Below are the code and all the weights of a small trained network. Each question names an input and a class and asks about switching units off, where a switched-off unit gives its printed mean instead of its output.

import numpy as np


def w(rows, s, z=0):
    codes = np.array(rows[::2]) - 128.0
    scale = np.full(codes.shape[1], s)
    scale[-1] = z or s
    return codes * scale


def f(y):
    return np.maximum(y, 0)


def log_softmax(a):
    a = a - a.max(-1, keepdims=True)
    return a - np.log(np.exp(a).sum(-1, keepdims=True))


def net(x, mask):
    res = np.array(x, float).reshape(1, 6) / 4 @ E
    y = f(res @ A[0][:, :-1].T + A[0][:, -1])
    res = res + np.where(mask, y, B[0][:, -1]) @ B[0][:, :-1]
    return log_softmax(res[-1] @ U[:, :-1].T + U[:, -1])


A, B = {}, {}
E = w([
[134,189,221,148,47,99,175,111,106,71,185],'x0',
[148,40,122,220,63,47,157,160,191,17,136],'x1',
[161,168,109,195,109,99,126,254,189,246,168],'x2',
[192,76,177,103,185,25,221,162,108,211,150],'x3',
[206,137,81,171,121,111,139,150,46,129,42],'x4',
[229,110,74,94,137,143,183,148,183,96,85],'x5',
],0.0074)
A[0] = w([
[109,87,167,85,183,46,189,169,192,172,196,254],'neuron 1',
[223,97,165,137,120,39,224,179,99,134,111,155],'neuron 2',
[118,147,65,141,109,211,69,113,206,86,71,235],'neuron 3',
[98,93,217,184,94,15,202,162,158,127,217,145],'neuron 4',
[119,246,124,188,82,165,70,222,145,205,179,152],'neuron 5',
[48,147,178,27,186,190,125,45,131,158,177,224],'neuron 6',
[255,131,134,104,131,104,203,134,72,116,78,134],'neuron 7',
[45,130,185,173,48,68,157,116,164,78,192,151],'neuron 8',
[179,56,58,157,61,117,154,167,238,85,79,165],'neuron 9',
[209,103,179,155,88,4,225,174,110,110,139,234],'neuron 10',
[176,99,57,98,223,130,94,149,97,181,41,190],'neuron 11',
],0.0055,0.0034)
B[0] = w([
[185,88,178,143,164,86,136,139,176,164,168,236],'neuron 1',
[189,167,134,180,81,27,187,90,144,145,101,228],'neuron 2',
[95,115,80,138,111,231,90,156,134,79,113,214],'neuron 3',
[159,102,177,148,87,63,86,129,115,141,166,233],'neuron 4',
[71,206,145,142,60,155,110,218,141,176,149,223],'neuron 5',
[126,115,212,15,158,204,137,86,134,133,151,235],'neuron 6',
[172,217,98,118,91,123,217,90,154,97,55,201],'neuron 7',
[91,86,158,138,71,77,59,129,96,82,201,214],'neuron 8',
[186,78,39,232,150,157,144,168,254,46,153,220],'neuron 9',
[203,147,129,192,83,26,151,78,137,122,125,254],'neuron 10',
[160,101,61,105,191,164,138,149,96,212,40,216],'neuron 11',
],0.007,0.009)
U = w([
[148,102,199,53,218,152,168,127,179,201,195,93],'0',
[58,224,133,145,76,171,94,217,132,192,150,140],'1',
[103,130,70,70,213,191,102,99,41,161,48,139],'2',
[124,79,177,170,94,40,66,119,126,94,214,64],'3',
[146,73,55,172,156,190,128,168,207,28,132,129],'4',
[182,204,119,156,107,73,246,76,143,119,77,105],'5',
[133,61,97,190,203,69,125,160,114,188,92,81],'6',
[8,145,183,88,104,189,75,2,59,13,126,252],'7',
],0.0068,0.0029)

Each question gives the input, the list of numbers given to net, and the class t.
The units are the neurons (one row each of A and B). Each row of codes is followed by its name. A weight is (code - 128) times the scale printed after its matrix; where a second scale follows, it is the last column's (A, B and U).
mask holds one flag per neuron, in row order. A switched-off neuron (its flag False) gives its mean, the last column of its row in B, instead of its output. The means were averaged over made-up inputs and are rounded, as every weight is.
A unit's drop is (log p(t) with every unit on - log p(t) with that unit switched off) / (log p(t) with every unit on - log p(t) with every unit switched off).
The circuit of an input: a set's keep is (log p(t) with only the set's units on - log p(t) with every unit switched off) / (log p(t) with every unit on - log p(t) with every unit switched off). Starting from all 11 units, units are removed one at a time, each time the one whose removal leaves the highest keep (on an exact tie, the one counted first), for as long as the keep stays at least 0.8.
units of the circuit, in order: the units of the circuit, biggest drop first
most important unit: the unit with the biggest drop
k most important neurons: the k neurons with the biggest drops, biggest first
drop when u is switched off: that unit's drop, to one decimal
input [-3,0,2,5,5,-4], class 5: most important unit	neuron 2
input [1,1,4,-2,1,4], class 4: units of the circuit, in order	(neuron 9; neuron 4)
input [-7,-3,1,-7,-6,-1], class 2: units of the circuit, in order	(neuron 8; neuron 4; neuron 9)
input [0,0,8,5,-2,3], class 5: 2 most important neurons	(neuron 2; neuron 10)
input [8,0,3,3,-3,4], class 3: 4 most important neurons	(neuron 4; neuron 8; neuron 11; neuron 1)
input [-2,5,-7,-1,0,-2], class 7: units of the circuit, in order	(neuron 1; neuron 10)
input [-2,3,4,-4,1,-5], class 1: units of the circuit, in order	(neuron 5; neuron 10)
input [2,-7,4,8,5,-7], class 5: units of the circuit, in order	(neuron 2; neuron 7)
input [-4,0,0,7,-3,7], class 5: units of the circuit, in order	(neuron 7; neuron 2)
input [-4,-1,-7,1,1,8], class 2: units of the circuit, in order	(neuron 11; neuron 10)
input [0,-6,-7,2,7,-6], class 2: 2 most important neurons	(neuron 11; neuron 8)
input [6,2,5,-8,8,7], class 4: 2 most important neurons	(neuron 9; neuron 3)
input [-1,1,-6,3,-2,0], class 7: 3 most important neurons	(neuron 9; neuron 11; neuron 2)
input [-3,5,-3,-3,2,-7], class 7: drop when neuron 7 is switched off	0.0
input [2,1,-3,-3,5,3], class 4: drop when neuron 10 is switched off	0.2
input [-6,-4,3,-3,8,0], class 2: drop when neuron 11 is switched off	0.2
